Below is a small trained network, with its code and all its weights. Each question gives an input and a target symbol and asks what happens when units are switched off, that is, made to give their printed mean instead of their output.

import numpy as np


def w(rows, s, z=0):
    codes = np.array(rows[::2]) - 128.0
    scale = np.full(codes.shape[1], s)
    scale[-1] = z or s
    return codes * scale


def f(y):
    return y / 2 * (1 + np.tanh(0.7978845608 * (y + 0.044715 * y**3)))


def softmax(a):
    e = np.exp(a - a.max(-1, keepdims=True))
    return e / e.sum(-1, keepdims=True)


def log_softmax(a):
    a = a - a.max(-1, keepdims=True)
    return a - np.log(np.exp(a).sum(-1, keepdims=True))


def net(x, mask):
    ids = ['γδζηθλμπτφψω'.index(c) for c in x.split()]
    T = len(ids)
    res = E[ids] + P[:T]
    q, k, v = (res @ M[0].T for M in (Q, K, V))
    z = softmax(np.where(np.tri(T) > 0, q @ k.T / 3**0.5, -1e9)) @ v
    res = res + np.where(mask[0], z, O[0][:, -1]) @ O[0][:, :-1]
    y = f(res @ A[0][:, :-1].T + A[0][:, -1])
    res = res + np.where(mask[1:13], y, B[0][:, -1]) @ B[0][:, :-1]
    return log_softmax(res[-1] @ U[:, :-1].T + U[:, -1])


Q, K, V, O, A, B = {}, {}, {}, {}, {}, {}
E = w([
[116,118,112,135,171],'γ',
[31,195,133,127,186],'δ',
[100,104,98,94,134],'ζ',
[76,128,97,131,44],'η',
[108,64,124,151,122],'θ',
[133,207,183,153,83],'λ',
[177,24,206,157,180],'μ',
[97,152,249,159,96],'π',
[98,135,136,236,110],'τ',
[182,146,95,162,144],'φ',
[63,152,76,160,74],'ψ',
[136,121,187,209,70],'ω',
],0.018)
P = w([
[241,185,194,89,253],'0',
[180,100,204,148,188],'1',
[58,166,161,112,132],'2',
[220,70,124,163,102],'3',
[116,103,214,75,255],'4',
[247,80,108,149,140],'5',
[72,186,177,86,189],'6',
[220,59,142,134,65],'7',
[113,171,193,69,229],'8',
[212,113,188,167,101],'9',
],0.0063)
Q[0] = w([
[254,128,37,116,129],'h1',
[106,103,116,105,104],'h1',
[101,160,33,50,97],'h1',
],0.0071)
K[0] = w([
[56,60,111,212,103],'h1',
[136,241,2,114,91],'h1',
[4,52,113,43,165],'h1',
],0.0062)
V[0] = w([
[255,170,219,92,118],'h1',
[95,103,176,43,96],'h1',
[184,139,36,33,167],'h1',
],0.008)
O[0] = w([
[126,96,93,49,83,254],'h1',
[11,136,201,82,118,130],'h1',
[193,217,192,112,163,8],'h1',
],0.012,0.005)
A[0] = w([
[72,129,228,100,121,109],'n1',
[227,96,128,110,57,127],'n2',
[122,206,121,90,79,190],'n3',
[98,115,191,254,109,253],'n4',
[84,112,117,123,94,106],'n5',
[160,146,41,196,104,136],'n6',
[165,49,170,114,117,58],'n7',
[124,125,178,121,59,120],'n8',
[114,186,128,28,169,119],'n9',
[145,84,181,132,83,93],'n10',
[87,154,56,84,181,174],'n11',
[73,224,180,73,158,219],'n12',
],0.0088,0.0037)
B[0] = w([
[144,105,88,133,147,234],'n1',
[147,254,43,92,116,223],'n2',
[147,123,224,43,194,169],'n3',
[163,88,105,131,198,254],'n4',
[112,135,220,123,141,228],'n5',
[125,111,108,113,183,184],'n6',
[44,192,120,136,173,199],'n7',
[112,103,86,162,132,216],'n8',
[122,102,135,154,122,178],'n9',
[93,142,103,109,81,208],'n10',
[104,123,144,120,49,191],'n11',
[213,68,129,155,88,227],'n12',
],0.0082,0.0043)
U = w([
[126,164,176,139,174,5],'γ',
[99,200,189,220,121,47],'δ',
[190,59,254,117,194,228],'ζ',
[131,155,195,210,87,63],'η',
[100,155,179,176,170,105],'θ',
[110,186,164,37,71,136],'λ',
[50,205,147,54,198,15],'μ',
[25,151,165,105,85,190],'π',
[115,123,110,216,154,74],'τ',
[203,160,87,116,104,206],'φ',
[107,176,149,204,154,154],'ψ',
[96,159,58,217,24,119],'ω',
],0.0063,0.003)

Each question gives the input, a string of symbols that net reads in full, and the target symbol t.
The units are the heads (3 rows each of Q, K, V and O) and the neurons (one row each of A and B). Each row of codes is followed by its name. A weight is (code - 128) times the scale printed after its matrix; where a second scale follows, it is the last column's (O, A, B and U).
mask holds one flag per unit, heads first, then neurons. A switched-off unit (its flag False) gives its mean, the last column of its rows in O or B, instead of its output. The means were averaged over made-up inputs and are rounded, as every weight is.
A unit's drop is (log p(t) with every unit on - log p(t) with that unit switched off) / (log p(t) with every unit on - log p(t) with every unit switched off).
The circuit of an input: a set's keep is (log p(t) with only the set's units on - log p(t) with every unit switched off) / (log p(t) with every unit on - log p(t) with every unit switched off). Starting from the 12 units with the biggest drops (on a tie, the unit counted first), units are removed one at a time, each time the one whose removal leaves the highest keep (on an exact tie, the one counted first), for as long as the keep stays at least 0.8.
units of the circuit, in order: the units of the circuit, biggest drop first
top k neurons: the k neurons with the biggest drops, biggest first
drop of u: that unit's drop, to one decimal
input φ μ γ φ γ τ, target φ: units of the circuit, in order -> [h1, n2, n4]
input π ζ π π μ, target π: units of the circuit, in order -> [h1, n7]
input ζ ζ δ, target ζ: units of the circuit, in order -> [h1, n12, n3]
input π ζ π ζ θ, target π: units of the circuit, in order -> [h1, n12, n7]
input ζ ζ ζ ζ φ ζ μ ζ ζ, target ζ: units of the circuit, in order -> [h1, n12, n2]
input φ δ φ γ ω, target φ: units of the circuit, in order -> [h1, n2]
input ζ ζ π π μ ζ π, target ζ: units of the circuit, in order -> [n12, n4, n2]
input π π λ, target π: units of the circuit, in order -> [h1, n5]
input ζ π δ, target ζ: units of the circuit, in order -> [n12, h1, n3]
input ζ ζ λ, target ζ: top 3 neurons -> [n3, n12, n2]
input ζ γ ζ λ ζ, target ζ: top 2 neurons -> [n2, n12]
input π π ω π ζ, target π: top neuron -> [n11]
input ζ ψ ζ γ γ ζ η, target ζ: drop of n3 -> 0.2
input τ φ ζ λ, target φ: drop of h1 -> 0.7
input λ π π λ, target π: drop of n8 -> 0.0
